Below is a small trained network, with its code and all its weights. Each question gives an input and a class and asks what happens when units are switched off, that is, made to give their printed mean instead of their output.

import numpy as np


def w(rows, s, z=0):
    codes = np.array(rows[::2]) - 128.0
    scale = np.full(codes.shape[1], s)
    scale[-1] = z or s
    return codes * scale


def f(y):
    return np.maximum(y, 0)


def log_softmax(a):
    a = a - a.max(-1, keepdims=True)
    return a - np.log(np.exp(a).sum(-1, keepdims=True))


def net(x, mask):
    res = np.array(x, float).reshape(1, 8) / 4 @ E
    y = f(res @ A[0][:, :-1].T + A[0][:, -1])
    res = res + np.where(mask, y, B[0][:, -1]) @ B[0][:, :-1]
    return log_softmax(res[-1] @ U[:, :-1].T + U[:, -1])


A, B = {}, {}
E = w([
[105,65,90,210,194,118,85,161,219,185],'x0',
[185,109,171,61,48,109,97,202,133,254],'x1',
[107,55,241,134,113,179,83,144,151,56],'x2',
[129,80,162,150,107,34,200,95,189,102],'x3',
[133,126,127,127,132,127,126,128,129,126],'x4',
[177,192,191,119,179,159,133,93,249,153],'x5',
[140,98,54,54,98,124,74,79,207,101],'x6',
[179,164,81,210,53,147,132,171,161,87],'x7',
],0.0085)
A[0] = w([
[75,156,127,172,189,123,81,155,164,172,87],'neuron 1',
[88,111,138,184,174,146,165,196,130,179,93],'neuron 2',
[185,233,118,102,183,209,4,123,123,123,131],'neuron 3',
[121,64,108,207,201,145,77,201,172,163,37],'neuron 4',
[194,224,116,194,96,145,115,173,225,80,152],'neuron 5',
[113,51,191,111,87,155,57,151,120,73,90],'neuron 6',
[179,123,203,100,41,147,71,185,159,224,86],'neuron 7',
[35,72,38,119,90,56,132,171,43,129,78],'neuron 8',
[76,59,81,177,150,124,96,130,155,177,53],'neuron 9',
[151,149,158,88,98,127,121,80,88,79,15],'neuron 10',
[82,134,111,123,155,177,70,159,48,130,226],'neuron 11',
[91,153,97,123,123,159,63,168,68,137,78],'neuron 12',
[66,81,70,170,137,131,143,66,49,62,89],'neuron 13',
[185,125,150,79,99,42,130,192,131,129,32],'neuron 14',
[81,173,99,177,154,137,115,120,146,48,130],'neuron 15',
[76,96,121,32,168,129,120,74,169,147,187],'neuron 16',
[112,123,91,161,74,121,159,210,93,91,176],'neuron 17',
[132,79,110,168,196,108,142,152,203,173,38],'neuron 18',
[58,189,129,182,185,187,153,102,144,23,82],'neuron 19',
[117,153,190,52,131,98,118,173,132,200,102],'neuron 20',
[70,68,230,177,110,186,87,192,133,65,146],'neuron 21',
[202,141,110,207,2,174,176,142,168,114,206],'neuron 22',
[91,90,83,117,106,148,96,150,45,121,70],'neuron 23',
[102,60,115,125,76,38,180,112,120,111,153],'neuron 24',
[137,193,167,177,166,156,143,47,146,120,76],'neuron 25',
[88,199,23,158,138,45,202,124,83,215,135],'neuron 26',
[96,160,105,120,149,228,67,156,99,135,76],'neuron 27',
[147,174,139,75,68,143,177,77,79,111,3],'neuron 28',
[51,129,177,74,234,118,162,105,108,148,150],'neuron 29',
[174,60,72,171,162,85,44,88,153,174,51],'neuron 30',
[134,150,227,177,214,90,156,113,37,194,145],'neuron 31',
[140,119,181,154,120,11,223,74,147,103,139],'neuron 32',
[192,192,67,119,178,106,131,101,124,177,68],'neuron 33',
[72,87,114,18,149,101,125,90,147,142,161],'neuron 34',
[134,181,131,161,177,212,117,171,62,162,103],'neuron 35',
[167,176,152,64,92,147,185,79,68,106,17],'neuron 36',
[93,167,182,202,167,159,223,232,90,157,67],'neuron 37',
[103,68,81,145,134,105,94,162,133,135,82],'neuron 38',
[185,62,160,128,18,82,106,249,79,215,54],'neuron 39',
[98,123,56,76,106,180,16,109,134,113,118],'neuron 40',
[203,237,180,126,172,194,162,31,206,183,103],'neuron 41',
],0.007,0.0034)
B[0] = w([
[117,152,170,94,79,161,137,113,93,100,179],'neuron 1',
[129,166,167,100,87,110,153,71,87,116,180],'neuron 2',
[109,110,145,157,98,61,150,144,160,131,209],'neuron 3',
[97,202,154,74,96,161,156,127,87,91,202],'neuron 4',
[148,102,94,140,93,108,80,156,61,112,216],'neuron 5',
[180,112,115,69,162,158,163,158,177,90,211],'neuron 6',
[79,136,60,134,178,125,158,91,172,168,233],'neuron 7',
[182,109,173,160,148,219,116,128,137,151,219],'neuron 8',
[87,199,149,86,57,170,137,127,124,100,180],'neuron 9',
[82,201,168,81,112,159,177,130,142,99,172],'neuron 10',
[141,96,147,173,115,95,135,123,144,132,208],'neuron 11',
[108,108,178,170,135,87,166,113,173,111,171],'neuron 12',
[111,132,96,168,161,192,105,68,164,213,216],'neuron 13',
[75,146,111,158,135,144,145,114,191,155,174],'neuron 14',
[75,119,83,87,137,136,88,144,164,156,198],'neuron 15',
[136,86,89,158,98,105,68,139,90,70,218],'neuron 16',
[167,110,116,149,82,142,91,126,102,142,194],'neuron 17',
[94,153,175,117,107,163,142,128,99,126,192],'neuron 18',
[78,124,90,122,196,130,140,95,132,184,233],'neuron 19',
[111,141,89,132,168,140,88,99,98,149,207],'neuron 20',
[198,106,114,57,188,130,145,188,173,72,248],'neuron 21',
[113,122,71,111,120,101,95,182,46,116,223],'neuron 22',
[164,151,192,161,125,119,111,134,129,178,185],'neuron 23',
[133,105,205,217,118,87,145,132,180,135,205],'neuron 24',
[129,126,105,168,141,171,94,80,152,184,196],'neuron 25',
[196,95,152,43,200,131,176,220,140,66,226],'neuron 26',
[76,124,144,134,140,69,151,179,154,123,177],'neuron 27',
[56,163,166,75,101,178,183,108,104,91,187],'neuron 28',
[109,108,92,111,115,131,78,192,61,140,231],'neuron 29',
[109,193,131,92,91,134,173,81,126,73,180],'neuron 30',
[187,93,56,128,70,62,59,68,73,87,238],'neuron 31',
[73,114,160,147,110,81,136,181,168,158,233],'neuron 32',
[187,109,153,75,185,134,162,170,181,101,179],'neuron 33',
[146,130,75,131,78,112,59,163,90,104,210],'neuron 34',
[95,101,158,167,115,49,180,144,165,121,190],'neuron 35',
[84,182,155,95,98,166,148,107,107,109,198],'neuron 36',
[167,115,88,81,101,107,156,1,123,91,211],'neuron 37',
[134,150,191,131,87,175,138,104,98,97,166],'neuron 38',
[88,148,62,139,176,167,135,82,147,183,237],'neuron 39',
[148,100,160,165,94,53,163,79,177,121,191],'neuron 40',
[180,88,199,189,98,194,96,152,128,190,254],'neuron 41',
],0.007,0.0091)
U = w([
[49,248,191,49,79,221,182,107,88,90,49],'0',
[49,122,19,115,243,197,140,86,154,213,61],'1',
[225,76,139,19,250,164,180,206,158,78,68],'2',
[181,99,87,120,76,83,111,42,117,95,223],'3',
[185,89,212,190,121,240,98,132,111,202,156],'4',
[52,93,203,184,115,2,180,163,163,144,93],'5',
[125,100,33,113,97,126,37,188,12,100,81],'6',
[115,107,126,108,134,145,134,138,108,134,255],'7',
],0.0086,0.0083)

Each question gives the input, the list of numbers given to net, and the class t.
The units are the neurons (one row each of A and B). Each row of codes is followed by its name. A weight is (code - 128) times the scale printed after its matrix; where a second scale follows, it is the last column's (A, B and U).
mask holds one flag per neuron, in row order. A switched-off neuron (its flag False) gives its mean, the last column of its row in B, instead of its output. The means were averaged over made-up inputs and are rounded, as every weight is.
A unit's drop is (log p(t) with every unit on - log p(t) with that unit switched off) / (log p(t) with every unit on - log p(t) with every unit switched off).
The circuit of an input: a set's keep is (log p(t) with only the set's units on - log p(t) with every unit switched off) / (log p(t) with every unit on - log p(t) with every unit switched off). Starting from the 12 units with the biggest drops (on a tie, the unit counted first), units are removed one at a time, each time the one whose removal leaves the highest keep (on an exact tie, the one counted first), for as long as the keep stays at least 0.8.
units of the circuit, in order: the units of the circuit, biggest drop first
most important unit: the unit with the biggest drop
top k neurons: the k neurons with the biggest drops, biggest first
drop of u: that unit's drop, to one decimal
input [6,8,8,-1,5,5,-3,6], class 1: units of the circuit, in order	(neuron 7)
input [-6,4,-3,0,6,4,3,5], class 0: top 2 neurons	(neuron 28; neuron 31)
input [-2,7,7,7,5,-8,-8,3], class 3: top 2 neurons	(neuron 37; neuron 31)
input [-5,-8,1,-4,3,-6,2,1], class 1: top 2 neurons	(neuron 13; neuron 19)
input [7,1,3,3,4,0,6,8], class 6: top 2 neurons	(neuron 5; neuron 22)
input [2,-2,8,-7,-3,8,8,5], class 2: top 3 neurons	(neuron 21; neuron 6; neuron 31)
input [6,2,2,2,-3,6,-8,-2], class 3: units of the circuit, in order	(neuron 31; neuron 37)
input [-8,-8,2,4,-5,-1,7,2], class 0: top 3 neurons	(neuron 10; neuron 28; neuron 36)
input [1,2,7,-5,1,-6,7,6], class 2: units of the circuit, in order	(neuron 6; neuron 21)
input [-8,5,5,8,-6,-3,5,1], class 0: units of the circuit, in order	(neuron 28; neuron 10)
input [-4,6,1,7,-5,-7,4,-2], class 4: units of the circuit, in order	(neuron 8; neuron 24)
input [5,-6,-2,-4,-3,0,8,0], class 3: top 3 neurons	(neuron 40; neuron 39; neuron 7)
input [-2,5,2,1,5,-3,1,-5], class 1: units of the circuit, in order	(neuron 39; neuron 7)
input [-6,-7,0,4,6,7,0,-6], class 1: most important unit	neuron 19
input [-7,7,-2,1,0,3,5,4], class 0: top 3 neurons	(neuron 28; neuron 36; neuron 19)
input [2,-7,3,4,-3,8,3,0], class 4: top 2 neurons	(neuron 41; neuron 7)
input [-1,0,5,5,2,3,0,1], class 2: units of the circuit, in order	(neuron 21; neuron 6)
input [-1,8,-8,-3,-7,-6,8,2], class 1: top 3 neurons	(neuron 39; neuron 7; neuron 21)
input [5,5,6,4,8,7,-4,-8], class 6: top 2 neurons	(neuron 31; neuron 29)
input [3,-7,3,8,-1,-8,0,-6], class 4: top 3 neurons	(neuron 8; neuron 13; neuron 24)
input [-3,8,-3,-8,8,-6,7,6], class 1: most important unit	neuron 39
input [0,-7,-2,-3,-2,-8,-2,-6], class 4: top 2 neurons	(neuron 8; neuron 23)
input [3,5,-8,2,-1,0,5,-5], class 2: top 2 neurons	(neuron 26; neuron 33)
input [-2,1,2,1,-5,6,-6,1], class 3: units of the circuit, in order	(neuron 37; neuron 31)
input [-6,-2,-2,7,-3,-8,-8,-7], class 3: top 3 neurons	(neuron 31; neuron 37; neuron 41)
input [-5,-1,7,-4,-3,-8,5,0], class 4: units of the circuit, in order	(neuron 23; neuron 8)
input [0,2,7,2,3,-1,-7,-5], class 2: units of the circuit, in order	(neuron 21)
input [-1,-4,-7,1,7,3,4,-4], class 2: drop of neuron 33	0.2
input [-6,-8,0,-2,-3,-5,0,4], class 1: drop of neuron 13	0.4
